Each row comes from the steps of one walk. Every step used is in the known rows, and no mark comes twice. Write the walk behind each row, first mark first.
Known rows:
tefib > totat > tibid > tetoret > pomon > vumobo: [ -40 -173  186  385  -26  111  -64   15  -52   60  -75  132  243  -92
 -140  -97   -4  -35  -14  -27  -59 -100  -46   67  -17 -313  100 -121
   41  -15   47 -193  -82   18   42   97  -17 -149 -259  145  159   19
  117  149  249  -52  225  -35  133   75  200   45  135  -98   23  -32
  -19  -86   47 -223 -224]
tazoz > mesi > bine > momu > lapor > tetoret: [ -66 -253  113  147   14  159 -265 -348  -11    1   84   14  142   98
  -48 -117  -53  115   82   39  -85   14  -24   35   60   52   19 -197
 -150  -70  105  -62 -129  -78    7   -9  -67 -115 -294  182   75   42
 -114   10  199  419   57  -35    3   38   28    6 -174  141   95  -40
   42  -71   -6 -320  -92]
gabek > momu > bine > mesi: [ 130 -237  114   97   42  127 -173 -251 -127   -2   18   16  138   64
  -98  -61    2   44   59  -21   62   -4   -5   82   63  -69   -6 -138
   40  -46  172  -14 -198   24   22  137   32 -198 -195  109  305   64
  -16   21  287  100  164  -24   84   10   15    2 -383   95   87 -181
  102   19   45 -327 -144]
tefib > zaga > totat > bine > momu > lapor > tetoret > tibid > tazoz > mesi: [ 164 -234  103  509  107  254 -161 -327    8   -3  144  -48  280   55
 -109  -53   11   69   44   83  -50  -45  -51   -4   64  115  -46 -182
   28  -49   78 -323 -267 -148   30   14   56 -101 -260  171  256   79
   21   66  213  123   70  -42   68  -12   69   32  -66   63   17  -97
   63 -274   -5 -210 -317]
momu > lapor > tetoret > pomon > gabek > bine > mesi > totat > tibid > tazoz: [  84 -228   78  397  -50  160  -16 -107 -161  148   93   78  119  -37
   77  -34  -21  232  108  106   -6    7  -63  -13    7 -155 -120 -276
 -113  -20   -9 -161 -286  -97   78   87   34 -175 -281  135  192   64
 -122   62  218  378  161   33  202   40   65   36 -273  121   15 -104
   56  139 -170 -327 -175]
pomon > gabek > momu > bine > mesi > lapor > tetoret > totat: [ 232 -275  151  156   13   56 -188 -138  -84   63   34  -10  119  128
 -106   23  -31  105   76   47   18  -28  -38   12   -6 -139 -131 -198
  136 -102  127  -91 -250   31   80   99   25 -160 -228  104  376   77
 -163   81  279  413  111   11  125  -23   19    9 -413   11  110  -86
   43  -15   -2 -295 -152]
totat > pomon > vumobo > tefib > savug: [  40 -272  134  256   -4   34  -35 -236  -70  -15 -151  119  101  -24
 -195  -84   10  -52   85  -31   12  104  -25   33    2 -308   61  -71
   90  201  183  -24  -84   50   58  202 -104 -127 -118  195  126   53
  182  154  -29  118   99  -55  -29   57  256   -7   -9  -80  -16  -61
  -46  -64  -45 -260 -148]
zaga > bine > momu > lapor > tetoret: [ 162 -191  231  160   52  151 -265 -122  -49   39  -53 -138  254   41
  -91 -111   16  143  107    6  -93    2  -51   83   44  136  113 -235
   -3  -70  155  -86 -199  -93  -11   43   32 -129 -261  169  -49   16
  -42   27  271  382   89  -55  -21   72  146  -41 -136   68   58 -112
   47   -2   33 -266 -172]
vumobo > tefib > savug > tibid > tazoz > mesi: [ -50 -204   19  368   23   40   17 -447   -2  -20 -169  153   40   90
  -35 -120   21   33   41   17  139   10  -44  -70   74 -222  102 -121
 -156  -60  136 -238  -29   51 -123  181  -68 -122 -228  118  119   81
  324  161    9  228   31   -8  122   -2  260  -42  -19  197   -2 -168
  -22   -3   58 -270 -101]
mesi > lapor > tetoret > tibid > totat: [ 140 -228  179  516  -16   -6 -230 -139  -31  200  -33   40  205   79
 -137 -139  -17   96   58   33  -70 -119  -22   -3   43 -183   98 -113
  -34  -35   55 -132 -210    8   69    4  202 -127 -135  141  151   79
 -127  -13   72   13   84   -4   58  -40  102   39 -148  -14   44  -10
  -77  126   93 -237 -162]
tetoret > totat > bine > mesi: [ 147 -193  139  172  133  119  -73 -185 -142    8   41   73  124  104
   -2 -111   21  -23   49   50   62   29  -35   45   36   26 -107  -90
  236  -80   39 -229 -153    8  -13    7  -24 -140 -234  168  345   56
   55   28  316   15  146  -18  113  128   36   63 -144  186   21  -52
   12  -27   -2 -332 -188]
tibid > tetoret > pomon > vumobo > lapor > bine > mesi: [  88 -198  113  193 -154  160  -68  -66 -145  163  -85  184  122  -64
 -106  -92    3    8   28   29  -65  123  -70   32   12 -133   28 -199
    3 -188  171 -207  -76   27    3   25   69 -165 -230  138   32   41
   27    0  215  402  145  -21  127  -47  238    5  -43   95   13 -109
   77 -135  -39 -370 -127]
zaga > savug > tibid > tetoret > pomon > vumobo: [  52 -189  212  298  -91  -26   -3  -54 -154   34 -292   78  226 -106
 -141  -80   -9   27   26  -17  -72   37  -46   66   -8 -218  244  -81
  -44   25   78  -91  -83   23   22   34  -57 -163 -172  129   27   48
  158  146  194   67  110  -13  135  -29  273   -4  -15  101   63  -87
   34  -65   94 -243 -119]
momu > lapor > tetoret > tibid > tazoz: [ 172 -252  247  492  -12   49 -147 -206  -71   94  -46 -103   38   87
  -59  -97   -6   90   76  113   -8   -8  -43   72   73  -75   98 -205
   17   21  115 -121 -254  -50   42  104  151 -174 -245  184  146   70
 -164  -53   80  266   96  -14   78   56  116  -11 -165  101   -6 -148
 -154  -83   37 -236 -175]
lapor > tetoret > pomon > gabek > bine > mesi > totat > tibid: [ -58 -202   71  272  -56  137  -52 -123 -129  123  114  268  177  -51
   26  -72  -62  177   90   63  -30  -93  -33  -22  -12 -146  -78 -202
  -58   -3  -57 -207 -302  -66   40   61   22 -178 -225   80  231   57
 -119   97  255  350  174   44  156   62   52   64 -199  -11   49   -5
  119  226 -105 -318 -169]
zaga > tetoret > tibid > totat > pomon > vumobo: [ 119 -255  172  367    7  162 -152 -216  -86  130 -105   96  205   13
 -176  -97   -7   26   -8  -12  -27   -6  -20   63   31 -118   82   30
  -17  165   72  -87  -52   28  159   26   77 -188 -105  181  290   60
  -43  -11   60 -100  108    3 -124    0  129   41 -203  -81   -6  -13
   12   86  146 -285 -285]
tibid > totat > pomon > gabek: [ 171 -184  204  266  -55    6  -77 -117 -133   96 -145   53  194  -23
 -131 -127   29   96   16  -37   28   47    7   16   35 -297 -130  -19
 -242  248  -29  -42   14   42  132    7  -32 -137 -115  158  205    8
   35   19  185 -261  123  -31  -27    1  148   -4 -313  -31  -16   33
   24   84   56 -310 -231]
tazoz > mesi > totat > tibid > tetoret > pomon > gabek > momu: [-130 -190   89  319  -75   50 -135 -228  -89   96  -62  313  360  -55
 -114  -87  -60   63   48  -21   28    1  -11   -7   18 -285   36 -137
 -267   20  -44 -164  -90  -24  136   13  -94 -195 -196  119  227   58
  106  150  476  106  218    5  179   17   63   10  -83   -5   89  -49
  220  -50  -55 -317 -145]
gabek > bine > mesi > totat > pomon > vumobo > tefib > zaga: [ 102 -288  -31  173   44  276 -108 -372  -71   28   89  296  177  -98
  -53  -37   27  135  120  -46   79   66  -12   -7   42 -209  -69  -71
  -18   60  152 -140 -105  -62  -12  147   46 -109 -157  147  221   55
   84  204  173   70  135   28   10    7  202   70 -100   33    5  -63
  228   41 -156 -267 -190]
bine > momu > lapor > tetoret > tibid > tazoz > mesi > totat > pomon: [  89 -298  172  442  -14  243 -266 -398  -75    4  -45   86  158    6
  -45  -52  -35  159   66   58   89   64  -37   39   54   10    9 -224
 -214  145  -13 -153 -147 -167   92   94   61 -179 -238  223  213   87
 -102    5  225  233   89  -35  -30   23  108    0 -150  144  -10  -12
   81  -25  -15 -277 -123]
totat > pomon > gabek > momu > bine > mesi: [ 167 -270  176  122  -16   97  -99 -170 -162  -17  -29   39  131   -1
 -180    2   10   68   58  -38   73   83    1   62   24 -225 -167 -107
 -121  260  113  -14 -139   26  166  123  -56 -181 -162  143  359   33
  -78   70  294   11  143  -24   11    7   47   14 -453   37   48  -96
  119  -10  -33 -381 -179]
pomon > vumobo > tefib > totat > bine > momu > lapor > tetoret > tibid > tazoz: [ 220 -292  125  362   60  200  -87 -356  -62  -95  -92   35  213   -3
 -102    0  -21   20   62   55   -3  -66 -105  -12   20  -91   60 -222
   87  -20  214  -85 -200  -15  -29  244   25 -119 -328  219  264   68
   48   90  -52  446  106  -55   38   -7  242   -9  -32   10    5  -91
  -74 -190    5 -228 -231]
tazoz > mesi > lapor > pomon: [  -9 -251  117  301  -48  -56 -243  -91  -45   46   77  175   81   73
 -156 -159   -3   50   66  -13  -38   -5  -18   16   64  -82   85  -67
  109 -172  161 -191  -40   21  102  -20  -77 -145 -175  123  179   24
   31   20   64   57  109   33  138   -8  137   17  -62    8   65 -123
   11   -3   15 -332 -130]
totat > tibid > tetoret > savug > vumobo > pomon > gabek > bine > momu: [ 163 -160  131  359  -56  -16  -25 -130  -96  116  -65   45  360 -124
  -98  -53  -35   51   68  -67  -71   -4  -83    4    9 -272  -53 -192
 -391   41   10 -267    8 -131   27  133   54 -171 -249   99  249   37
  125  -17  387   16  211   45   84  -44  196 -118  -82   99  -19  -76
  174   13  122 -334 -237]
vumobo > lapor > pomon > gabek > bine > mesi > totat > tibid > tetoret: [ 317 -134   90  234 -126   31  -17 -191 -127  184  -68  187  191  -81
  -69  -65  -12  106   97  -33   46  -17  -66  -93   54 -205 -100 -233
   -5 -221  139 -211  -64  -65  129   38   49 -178 -157   96  107   13
   68   84  298  170  215   91   84  -15  193   13 -188   93  -48 -118
  125  283  -79 -362 -176]
zaga > tefib > tibid > tetoret > pomon > vumobo: [  43 -229  186  312  -61  185  -83  182  -52   63 -148   57  252  -78
 -114 -127  -25   27   16   13  -82  -67  -42   94    6 -224  313 -106
 -245   -5  105 -225 -140   31   33  167   29 -154 -165  119  -10   19
  216  198  184  217  128  -85  157   45  282   -8   26  -62   59 -137
   -5 -200   55 -266 -247]
pomon > vumobo > lapor > bine: [ 237 -201  138  117   -7   43  -94  -75  -54   88  -11   85    8   25
 -159 -137    3   11   72    3  -70   70  -57  -28   23 -156  122 -121
   41 -115  308  -21 -118   42   -3  112   42 -169 -221  131   78   42
  -35   -1   70  309  120   25   94  -16  211   36  -28  -42   -2 -123
  -10 -197  -54 -205 -166]
tazoz > mesi > bine > momu > lapor > pomon > vumobo: [  45 -276  118   97  -22   99 -238 -299  -51  -72   49  101   90   41
 -109 -122  -73   42   77  -10  -93   59  -46   60   41   10   62 -122
   26  -72  184    1  -38  -21   68  -21 -197 -151 -293  199  150    8
   12   15  111  293  130   -5   58  -43  106  -10 -127   66   66  -96
   49 -154  -10 -359 -126]
savug > vumobo > lapor > pomon: [ 411 -154  167  229  -44  -46 -120  -69  -57  145  -52  -30  167   15
 -168 -112    7   48   -1    9   24  114  -54   81   97  -82   49 -152
  136 -152  211 -214   43 -111   44  142   33 -163 -167   70  163   18
  257  -78  136   78  195    9   22  -47  205  -38   86   40   12 -205
  -11   71   82 -295 -173]
zaga > tetoret > pomon > gabek > momu > lapor > bine > mesi > tazoz: [  69 -304  110  216  -32  197 -154   22 -120  139  122    2  213   23
  -98   11    7  256   32   56  -80   28  -45    1   14   75  -76 -185
  -43  -58   95 -220 -205   54  133   57 -107 -161 -235  148  209   41
  -86   55  233  547   93    0  145   -8  -11   45 -362    7   96 -207
  172  -74   37 -434 -220]
zaga > tefib > savug > vumobo > pomon > gabek: [  32 -182  106  217   -7  -33  -43  -88  -24   17  -81 -110  171   -9
  -95  -92  -10  111   -3   -5  -13  -30  -38    9    5 -268  147 -156
 -288   33   57 -322  -39   -4    1  197  -86 -119 -175  113  111   30
  330  189   35  103   83  -35  123   17  209  -43  -32   27    7 -192
   64  -70   81 -330 -178]
tibid > tazoz > mesi > bine: [-116 -185   59  277   68  101 -138 -273  -45   62   90  165 -124   92
   19 -153   -6  105    6  -17   27   46  -10   34   81  -48   45    8
 -321  124  130 -220  -15   -9   60    3  -12 -134 -286  117  187   64
   37  -26   85   49  114    2   88  -26   63   26 -137   88   17 -154
  -24 -107  -43 -304 -164]
savug > tibid > tazoz > mesi > totat > pomon > vumobo > lapor > tetoret: [  61 -229   59  407    7  143  -14 -297  -24   60 -112  315   73  -44
  -76  -14  -56   98   76   68  203  186  -53  -84   73 -160   52  -90
 -406  102  129 -198    0  -98  135  127   86 -167 -277  114  277   61
   94   57  118  307   94   32   51  -95  213   77  -10   82    9   -7
   21    7 -130 -203 -149]
zaga > totat > bine > mesi > lapor > tetoret > savug > tibid > tazoz: [ 104 -179   54  548  128   72    3 -128 -106   48   52  139  184   68
  -12    8   -2   88  114   53   36    1  -67 -134   47   85  -89  -72
 -233 -120   44 -355 -236  -65  158  -35   61  -85 -236   91  387   90
  157   87  126   27   69    7  143  -72   77  131 -133  118   28  -52
   22  150  -31 -286 -231]
tazoz > mesi > bine > momu > lapor: [   7 -239  115  111   45  134 -266 -304  -28  -13   73   -7  109   93
  -65 -135  -19   97   41  -15  -79   46  -20   51   58  -13   13 -147
 -165  -30  106  -30  -73  -53   17  -14 -120 -119 -265  208   88   43
  -27   29  243  184   85  -37   22   39   27  -12 -176  200   62  -83
   87 -123   -1 -340  -88]
tefib > savug > tibid > totat > bine: [  83 -162  119  471   91   -5   41 -263  -37   24 -175   -9  259   50
  -79 -186   -3   32   60   15   88  -54  -28  -26   50 -219   37  -95
 -186   72  -40 -108 -111   94  -31   34  -55 -128 -224  125  106   44
  331  145  223 -302   89  -24  153  -29  130   46 -213  203   21  -40
   -1   63  124 -253 -198]
totat > tibid > tetoret > savug > vumobo > tefib > zaga > bine > momu: [ 180 -137  105  373   14  170  -66 -310  -32  142 -106   71  475  -56
 -192  -91   24   -5   79  -88 -113  -44  -66   65   51 -150   80 -173
 -175  -12  137 -394   12 -134  -93  122   52  -89 -216  101   31   64
  412   92  372  -22  176  -47   15  -32  293  -82  202   83   47 -163
  183  -29  167 -268 -262]
tetoret > tibid > totat > bine > mesi > lapor: [ 219 -202  109  461   54   62 -102 -256 -143  124   13   83  236   75
 -106 -140    6   23   29   -2  -16  -88  -34  -23   49 -189  -41  -56
 -103    9   33 -146 -207   61   62  -36  115 -127 -151  191  285   71
   21   -4  178 -382  133   -7  127  -43   30   75 -287  215    4  -47
   59  116   43 -384 -183]
bine > mesi > lapor > tetoret > savug > vumobo > tefib: [ 112 -250   36  311  -38   50 -127 -333  -83  114   79  165  169  116
  -79  -17  -17   81  104   52  -13   33  -54  -47   55 -103  -59 -155
  -71 -233  166 -323 -123  -65  -29  150   60  -76 -173   99  245   92
  171   46   16  235   75   -6   99  -17  197   15  -21  143   73  -95
   81  205   36 -347  -73]
pomon > vumobo > tefib > tibid > tazoz > mesi > totat > bine > momu > lapor: [ 229 -281   -5  277   74  201  -21 -297  -87  -85  -48  126  178   22
  -56  -70  -41   70  104   25   66   61  -88  -65   29 -166  106 -143
 -207   -6  174  -60 -186  -68   -7  273  -96 -132 -286  198  191   54
  344  166  121  234  128  -18  170   -6  212  -36  -56  102   36 -107
  111 -186 -123 -259 -243]
momu > lapor > tetoret > pomon > gabek > vumobo > tefib: [ 120 -264  175  297 -111  -14 -122  -64 -105   46 -175 -125  285   24
  -72  -22    4   94   89  117 -137   81  -54   23   35 -208   91 -267
  263 -181  152  -20 -240   11   18  187  -70 -143 -239  156   69   71
  -89   35   65  756   99  -67   53   58  177 -119 -160   -2   78 -185
 -119    5   -3 -297 -208]
tazoz > mesi > totat > pomon > vumobo: [-132 -262   83  229    9  107 -176 -284  -75  -23   10  337   68   -5
 -112 -104  -49   49   74  -17   83  131   11   23   31 -210   77    4
 -209  147   42  -84  -47  -40  136   54  -82 -170 -193  177  247   50
  102  130  178  -61  147   10   22   53  122   77  -29  -34   33   31
  138  -86 -128 -262 -145]
tetoret > totat > pomon > vumobo > tefib > tibid: [ 322 -281  199  258   71  127  -50  -63  -57   15 -156   48  133   48
 -126  -59    9  -53   60   20   59  100  -37   65    6 -283   60  -48
  205  120  146 -107  -72   -9  -19  209  -21 -145 -155  200  310   38
  118  106  207  183  131  -38   36   95  209   18   87  -90   -3  -33
 -121 -138    1 -240 -217]
tazoz > mesi > totat > bine: [-139 -204   36  258   92   82 -134 -287  -90  -20   61  247  155   54
  -51 -167  -30   77   83   -1   61   13    5   -4   65  -63   72  -53
 -190    7   -5 -152 -136  -27   74    1  -70 -150 -239  149  214   61
  181  114  241  -90  147    9  100   76   27   80  -99   98   69  -36
  141  -64  -82 -296 -190]
pomon > vumobo > tefib > tibid > tetoret: [ 181 -225  127  224  -53   50  -18 -118  -47   33 -194  102  157    1
 -163 -113  -19  -38   82  -15  -10   -9  -55    6   34 -324  217  -79
  -54  -54  218  -82 -144   17  -36  244   35 -129 -172  131   43   12
  253  156  129  208  135  -17   92   37  320  -76   41  -59   41 -100
  -18 -124   24 -219 -236]
tazoz > mesi > lapor > bine: [ -93 -249   80  271    4   49 -235  -85  -29   73  133  143   32  112
 -122 -182   30  102   87  -17  -79  -26  -11  -29   41 -132  114  -89
 -141 -135  157 -175 -110   45   -9  -32   -1 -125 -238  115   95   55
  -97   38  140   99   41   43  165   -8  101   72  -61   63   89 -106
   93 -158  -45 -297 -119]
lapor > tetoret > pomon > gabek > momu > bine > mesi > totat > tibid: [   0 -227   73  242  -52  143  -53 -175 -169   82   30  177  234  -22
  -64  -24  -81  137   83   58   -7  -91  -24   20  -13 -152  -49 -249
   -8   36  -30 -132 -342  -50   85  116   -8 -205 -228   89  327   77
  -43   86  290  382  200   -7  169    2  -21   50 -284  -51  117  -66
   97  173  -37 -346 -179]

Which walk is each row?
[  10 -297  133  499  -64   73 -204 -231  -19  145   83  173  206   63
 -119  -64  -33  116   77   31  -43  -21  -20  -35   34 -328  -84  -98
 -306   50   57 -114 -105   36   97  -41  108 -144 -191  155  265   68
 -295   21  129  102   49   45   29  -67   83   64 -330   30   34   55
   49  -10  -84 -339 -152] : tazoz > mesi > lapor > tetoret > tibid > totat > pomon > gabek > bine
[ 275 -288  228  418  -10  230 -255 -233  -64   92  -62  -83  374  -50
  -55  -77    9  147   90   23  -26   -6  -40   84   56  -88  -61 -239
 -101   81   21   48 -138  -76   -3   47  165 -178 -189  205  154   60
 -296  -57  267  188   88  -27 -107   -1  116  -13 -342  123  -19   12
   33   56   45 -285 -170] : gabek > bine > momu > lapor > tetoret > tibid > totat > pomon
[ 386 -299  217  333 -122   74 -130 -228  -92  -51 -237  -16  301  -10
 -151  -69  -39   -7  129   11  -48   21  -95   37   39  -95  104 -234
  106 -180  181  -85  -60  -33  -20  201 -109 -161 -207  207   79   13
  287   86  164  334  138  -46  103  -12  355 -134  -50   59    2 -140
  -10  -96  193 -305 -199] : bine > momu > lapor > pomon > vumobo > tefib > tibid > tetoret > savug
[ 203 -135   39  307  -43  237    8  -62  -55  199   77  116  272  -79
 -172  -66   43  -11   34    2 -142   -1  -62  -54    0 -165  -31 -181
  147 -235  173 -356 -184  -82    2  -12   63 -102 -169  112  104   43
  115  115  304  131  155   -3  158  -38  179   87  160  -52    3 -112
  141 -120  -72 -256 -264] : tefib > zaga > totat > tibid > tetoret > pomon > vumobo > lapor > bine > mesi
[ 327 -201  261  255  -71  155 -215  -62  -63  105 -301  -48  276  -31
  -98  -24   48   37   39  -30   -7  153  -65    9   19 -160    1 -212
   57  -61  110 -201   39  -30   51   65   52 -161 -237  133   78   73
 -134    1  477  433  111  -31 -105  -23  248  -88 -104   55  -19  -66
   58 -117   45 -267 -226] : tibid > tetoret > totat > pomon > gabek > vumobo > lapor > bine > momu
[  36 -249  126  309  -11  191 -261 -511  -21   55    8   22  223  123
  -39 -125  -72   97   45   51  -75  -43  -27   25   70  -45   18 -182
 -230  -48   34  -58 -110  -35  -30  -69   12 -133 -270  222  146   63
 -140  -38  198  225   68  -35    1  -36    7   21 -245  183   52    0
   23  -29   69 -361 -102] : tazoz > mesi > bine > momu > lapor > tetoret > tibid > totat
[ 355 -247  199  126  -98  -12 -221 -175 -113  -93 -231 -111  295  -19
 -112  -58   18   83   81  -20  -70   25  -72   -7   51  -68   84 -231
  335 -194  190   10  -99  -22   33  192 -182 -158 -203  154   85   29
   41   34  132  485  128  -32  -15   10  265 -202 -196   43   25 -214
   41   88  115 -297 -224] : bine > momu > lapor > pomon > gabek > vumobo > tefib
[ 165 -266   52  178  -43   59 -149 -217  -89  -25   29  217   91   27
 -127  -37   15   44   62  -33   20  -60  -59  -68   25 -153   -2  -97
  293 -278  253 -213  -69   53   31  122  -80  -86 -179  151  265    5
  155  159  -71  125  126   19  144  -14  256   54    4  -22   31 -120
   34  163    0 -348 -123] : bine > mesi > lapor > pomon > vumobo > tefib > totat
[ 380 -242  103  322  -52   42   34  -73 -123   71 -163   41  264   59
 -121  -50   17   25  107   12   31  -57  -80  -59   31 -224  -43 -182
  160 -192  132 -325 -133   20   13  107  -28  -82 -182  137  189    1
  281  176  251  215  117    8  190  -11  234  -21  -85   97   54 -136
   -5   55   30 -434 -253] : vumobo > tefib > tibid > tetoret > totat > bine > mesi > lapor > pomon > gabek
[ 129 -267  125  341   -6   61  -86 -188 -100  -69 -159 -149  405    3
  -86  -36  -15   49  100   81 -131   23  -90  -11   -6  -91   14 -331
  242  -77   92  -49 -308   18    0  214 -194 -125 -283  173   52   97
  102  114  143  632   88 -107   60   31  150 -129 -246  106   66 -147
   -5  -43    5 -320 -234] : totat > bine > momu > lapor > tetoret > pomon > gabek > vumobo > tefib > savug
[ 395 -180   13  321   30   45   66 -242 -175  102  -72  -86  338   82
  -91  -62   44  111   57  -30  -42  -32  -58  -74   37 -298   55 -100
 -158 -119  161 -208 -142  -39 -109  160  -33  -51 -105  116  123   60
  421  132  119 -335   86  -10  203  -54  176   56  -80  213   93 -144
  145  213   12 -384 -164] : zaga > savug > vumobo > tefib > tibid > totat > bine > mesi > lapor
[ -14 -258   62  487   32   86 -156 -330  -32   23   11  210  389   68
  -97  -90  -61   67  114   53  -14  -27  -55  -97   56  -24  -48 -131
 -366 -130   14 -195  -55    9   27  -34  -15 -112 -279  133  278   81
   87   18  179  109   34  -14  129 -105  119   42 -218  199  101   71
   92   33  100 -296 -147] : tazoz > mesi > lapor > tetoret > savug > tibid > totat > bine > momu
[ 250 -284  151  259    5   16  -44 -137 -118  -99 -118  -55  258  -14
 -166  -62   18    5  121   28  -39    0  -69   38   48 -136   58 -194
  377 -168  241    1  -92   56   49  124 -159 -117 -270  223  196  -16
  194  118  -45  248  155  -32  104   23  229   26  -21  -34   40 -178
 -129 -128    7 -329 -250] : momu > lapor > pomon > vumobo > tefib > totat > bine
[  70 -300  129  331    5  119  -45  -82 -102  -14  -67  -58  333  -15
 -122  -21   -2   43   94  125 -101   17  -69   53   14 -133   26 -279
  272 -131  152  -38 -224   21   -1  155  -67 -103 -301  224  169   38
   61  106  -22  583  116  -95  106   65  161   41   -8  -30   86  -92
 -161 -167  -40 -304 -207] : momu > lapor > tetoret > pomon > vumobo > tefib > totat > bine
[  81 -261   36  407    5   54  -57 -210   -3  -55 -105  275   86    0
 -107  -35    2   72   32   -8  129   -9  -75  -85   63 -203  116  -46
  -84 -141  225 -249   85   43   27  128  -49 -113 -313  102  320   20
  234  140  -68  216   86   46  178 -146  316   30   95   28   43 -148
  -35  -41   27 -260 -175] : savug > tibid > tazoz > mesi > lapor > pomon > vumobo > tefib > totat
[ 299 -234  215  231    7  -14 -160  -50 -144 -116 -114 -136  337  -29
 -127  -85   -4   50  104   -3  -86   23  -73   20   40    8   35 -189
  229  -42  129    3 -192   -3  139  105 -193 -169 -283  145  157   23
   24   16  249  198  167  -29   52    2  135 -116 -318   86   52 -177
   62  -34   40 -312 -318] : totat > bine > momu > lapor > pomon > gabek > vumobo
[ 119 -245  192  218  -15   96 -260  -70  -57   24  -62 -145  236    6
  -41  -48  -47  166   44   32 -190   40  -50   61    6  -42   55 -219
   35   43   74   -3 -226  -50   90   73 -116 -131 -300  152   58   68
 -149   16  248  563  124  -74    3  -30   44  -89 -254   40   88 -126
   -5   -6   28 -304 -195] : mesi > bine > momu > lapor > tetoret > pomon > gabek > vumobo
[ 270 -304  109  277    8  223 -151 -416 -107   62  -46  137  205   10
 -168   64  -79   29  101   36  109   84  -32   26   41 -176    3 -205
   -3   65  211    8 -257  -45  134  185  151 -224 -177  177  399  107
  -97   42  229  315  180  -16    5  -67   19  101 -292   14   41  -79
   70   45  -91 -319 -118] : gabek > momu > bine > mesi > totat > pomon > vumobo > lapor > tetoret > tibid
[  15 -307  135  255  -17  112 -211 -290  -86   -8  -20  122  237   33
 -130  -55   -6  179  142   -3   75  127   10  -23   45 -221  -16 -148
 -310  114   55  -21  -73    1  123   -3 -130 -172 -232  182  237   36
  -75  137  387  141  101   18  118    0   40  101 -222   26   80  -77
  214 -209 -127 -340 -120] : tazoz > mesi > totat > pomon > gabek > momu > lapor > bine
[ 212 -253  116   82  -50  -44  -81 -196 -146    0  -20  -93  232   -6
  -99  -22   20  147  116   19   23   83  -44  -95   35 -180  -97 -221
 -134  -68  163  -98 -121   28   28   84  -54 -161 -241  184  340  -29
 -140   -7  294  327  114   33  263  -26   51   -8 -319   83   30 -206
  125  -99    0 -443 -141] : vumobo > pomon > gabek > momu > lapor > bine > mesi
[ 283 -205  101  233   61  162  -21 -339  -77  -10 -294  -34  481  -77
 -152  -58   83   38   61  -37  -24  -58  -54    7   41  -51   72 -197
  214  -60  104 -269  -32  -62 -148   92  -30  -54 -168  156   62   71
  311  202  303  197   46  -61   17   -8  299  -48   76  198   71 -111
   91 -104  187 -228 -223] : vumobo > tefib > zaga > savug > tibid > tetoret > totat > bine > momu
[  63 -234   46  370  -77  -59 -156 -175  -69   16  -66  186   28   57
  -53  -56   19   83   50  -22    4   54  -60  -92   71 -202   99  -39
   26 -159  263 -242   -3   53  108  140  -97 -140 -245   70  222   75
   70    9  -73  347  105   38  124 -110  254 -116 -139  -26   28 -260
  -21   29  -41 -315 -238] : tibid > tazoz > mesi > lapor > pomon > gabek > vumobo > tefib
[ 135 -253   10  485  -29  126  -63  -55  -12  156   39   82  184   80
  -72  -60  -14  129    3   83   10   58  -69   31   59 -227  103 -158
 -210  -83  145 -385  -97 -122  -81  266   79 -101 -241   50  202   75
  299   24   56  346   98  -22  187  -89  207  -37  173   29  110 -185
   -3  -36  -11 -328 -185] : savug > vumobo > tefib > tibid > tazoz > mesi > lapor > tetoret > pomon
